Below are the code and all the weights of a small trained network. Each question names an input and a class and asks about switching units off, where a switched-off unit gives its printed mean instead of its output.

import numpy as np


def w(rows, s, z=0):
    codes = np.array(rows[::2]) - 128.0
    scale = np.full(codes.shape[1], s)
    scale[-1] = z or s
    return codes * scale


def norm(h):
    return h / np.sqrt((h * h).mean(-1, keepdims=True) + 1e-5)


def f(y):
    return np.maximum(y, 0)


def log_softmax(a):
    a = a - a.max(-1, keepdims=True)
    return a - np.log(np.exp(a).sum(-1, keepdims=True))


def net(x, mask):
    res = np.array(x, float).reshape(1, 3) / 4 @ E
    u = 0
    for l in range(2):
        y = f(norm(res) @ A[l][:, :-1].T + A[l][:, -1])
        res = res + np.where(mask[u : u + 8], y, B[l][:, -1]) @ B[l][:, :-1]
        u += 8
    return log_softmax(norm(res)[-1] @ U[:, :-1].T + U[:, -1])


A, B = {}, {}
E = w([
[130,228,11,120,175,214,142,123,130],'x0',
[20,109,41,254,75,136,226,163,127],'x1',
[162,56,124,52,136,146,213,217,126],'x2',
],0.0075)
A[0] = w([
[144,172,114,135,104,119,68,101,174,67],'0.n0',
[118,111,140,143,77,110,94,98,110,99],'0.n1',
[161,187,37,68,194,222,165,169,129,2],'0.n2',
[201,188,84,32,208,197,85,92,140,81],'0.n3',
[175,128,78,67,208,216,235,176,143,96],'0.n4',
[102,254,94,166,139,174,54,32,158,41],'0.n5',
[129,245,55,156,186,187,131,85,131,69],'0.n6',
[180,86,141,60,171,175,137,206,156,58],'0.n7',
],0.0091,0.0077)
B[0] = w([
[157,125,133,157,159,93,126,146,116,160],'0.n0',
[167,103,121,80,116,108,144,167,120,156],'0.n1',
[1,219,169,80,83,197,33,194,143,205],'0.n2',
[175,112,186,172,229,206,181,43,170,254],'0.n3',
[148,108,11,103,60,65,162,185,68,228],'0.n4',
[150,142,16,82,76,64,150,168,32,238],'0.n5',
[36,153,196,89,51,167,61,167,201,236],'0.n6',
[190,70,98,73,116,36,126,117,93,201],'0.n7',
],0.0098,0.0088)
A[1] = w([
[141,41,184,141,90,74,142,168,134,2],'1.n0',
[52,156,31,142,72,155,152,175,136,97],'1.n1',
[140,168,122,91,205,214,104,151,166,152],'1.n2',
[72,132,121,188,101,191,143,172,219,48],'1.n3',
[141,220,100,186,116,58,25,40,101,51],'1.n4',
[140,132,53,237,170,160,196,121,114,72],'1.n5',
[201,109,187,90,244,145,110,18,123,35],'1.n6',
[148,64,232,126,136,82,75,103,167,106],'1.n7',
],0.011,0.0043)
B[1] = w([
[90,185,59,92,101,174,77,144,145,199],'1.n0',
[190,102,197,167,202,122,127,68,156,254],'1.n1',
[67,129,166,181,79,118,104,129,138,179],'1.n2',
[152,121,190,134,164,130,121,64,114,169],'1.n3',
[151,37,44,24,88,94,189,241,79,174],'1.n4',
[170,152,182,112,168,132,107,89,135,148],'1.n5',
[138,89,148,255,181,117,187,80,163,208],'1.n6',
[63,216,135,151,117,182,112,133,120,200],'1.n7',
],0.011,0.012)
U = w([
[4,233,172,124,61,218,38,172,186,124],'0',
[204,77,240,234,246,131,181,28,176,45],'1',
[207,57,8,32,71,27,181,222,24,251],'2',
],0.021,0.0021)

Each question gives the input, the list of numbers given to net, and the class t.
The units are the neurons (one row each of A and B). Each row of codes is followed by its name. A weight is (code - 128) times the scale printed after its matrix; where a second scale follows, it is the last column's (A, B and U).
mask holds one flag per neuron, layer by layer. A switched-off neuron (its flag False) gives its mean, the last column of its row in B, instead of its output. The means were averaged over made-up inputs and are rounded, as every weight is.
A unit's drop is (log p(t) with every unit on - log p(t) with that unit switched off) / (log p(t) with every unit on - log p(t) with every unit switched off).
The circuit of an input: a set's keep is (log p(t) with only the set's units on - log p(t) with every unit switched off) / (log p(t) with every unit on - log p(t) with every unit switched off). Starting from the 12 units with the biggest drops (on a tie, the unit counted first), units are removed one at a time, each time the one whose removal leaves the highest keep (on an exact tie, the one counted first), for as long as the keep stays at least 0.8.
units of the circuit, in order: the units of the circuit, biggest drop first
most important unit: the unit with the biggest drop
top k neurons in layer l: the k neurons of layer l with the biggest drops, biggest first
drop of u: that unit's drop, to one decimal
input [-8,8,4], class 0: top 2 neurons in layer 1	1.n0, 1.n6
input [-8,-7,-4], class 0: units of the circuit, in order	1.n7
input [-7,2,-7], class 0: top 2 neurons in layer 0	0.n5, 0.n4
input [-5,-3,3], class 0: top 3 neurons in layer 0	0.n3, 0.n5, 0.n4
input [-5,7,-7], class 1: top 4 neurons in layer 0	0.n7, 0.n5, 0.n0, 0.n4
input [-6,7,-8], class 2: top 2 neurons in layer 1	1.n4, 1.n6
input [4,8,-8], class 1: top 2 neurons in layer 0	0.n7, 0.n4
input [-4,3,-3], class 0: top 3 neurons in layer 0	0.n5, 0.n4, 0.n3
input [-2,7,-8], class 2: top 2 neurons in layer 0	0.n3, 0.n5
input [-6,-2,-7], class 2: top 2 neurons in layer 0	0.n3, 0.n6
input [-3,-3,1], class 0: top 3 neurons in layer 1	1.n7, 1.n1, 1.n0
input [-7,-2,-6], class 0: top 2 neurons in layer 0	0.n5, 0.n3
input [-1,5,-6], class 2: top 2 neurons in layer 0	0.n3, 0.n5
input [1,0,2], class 2: most important unit	0.n4
input [-6,5,1], class 0: top 2 neurons in layer 0	0.n5, 0.n4
input [-7,-2,-4], class 0: drop of 0.n3	0.6
input [6,8,4], class 1: drop of 1.n1	3.8
input [3,3,-8], class 2: drop of 0.n5	0.4
input [4,6,4], class 1: drop of 0.n4	0.0
input [-1,5,-4], class 1: units of the circuit, in order	1.n1
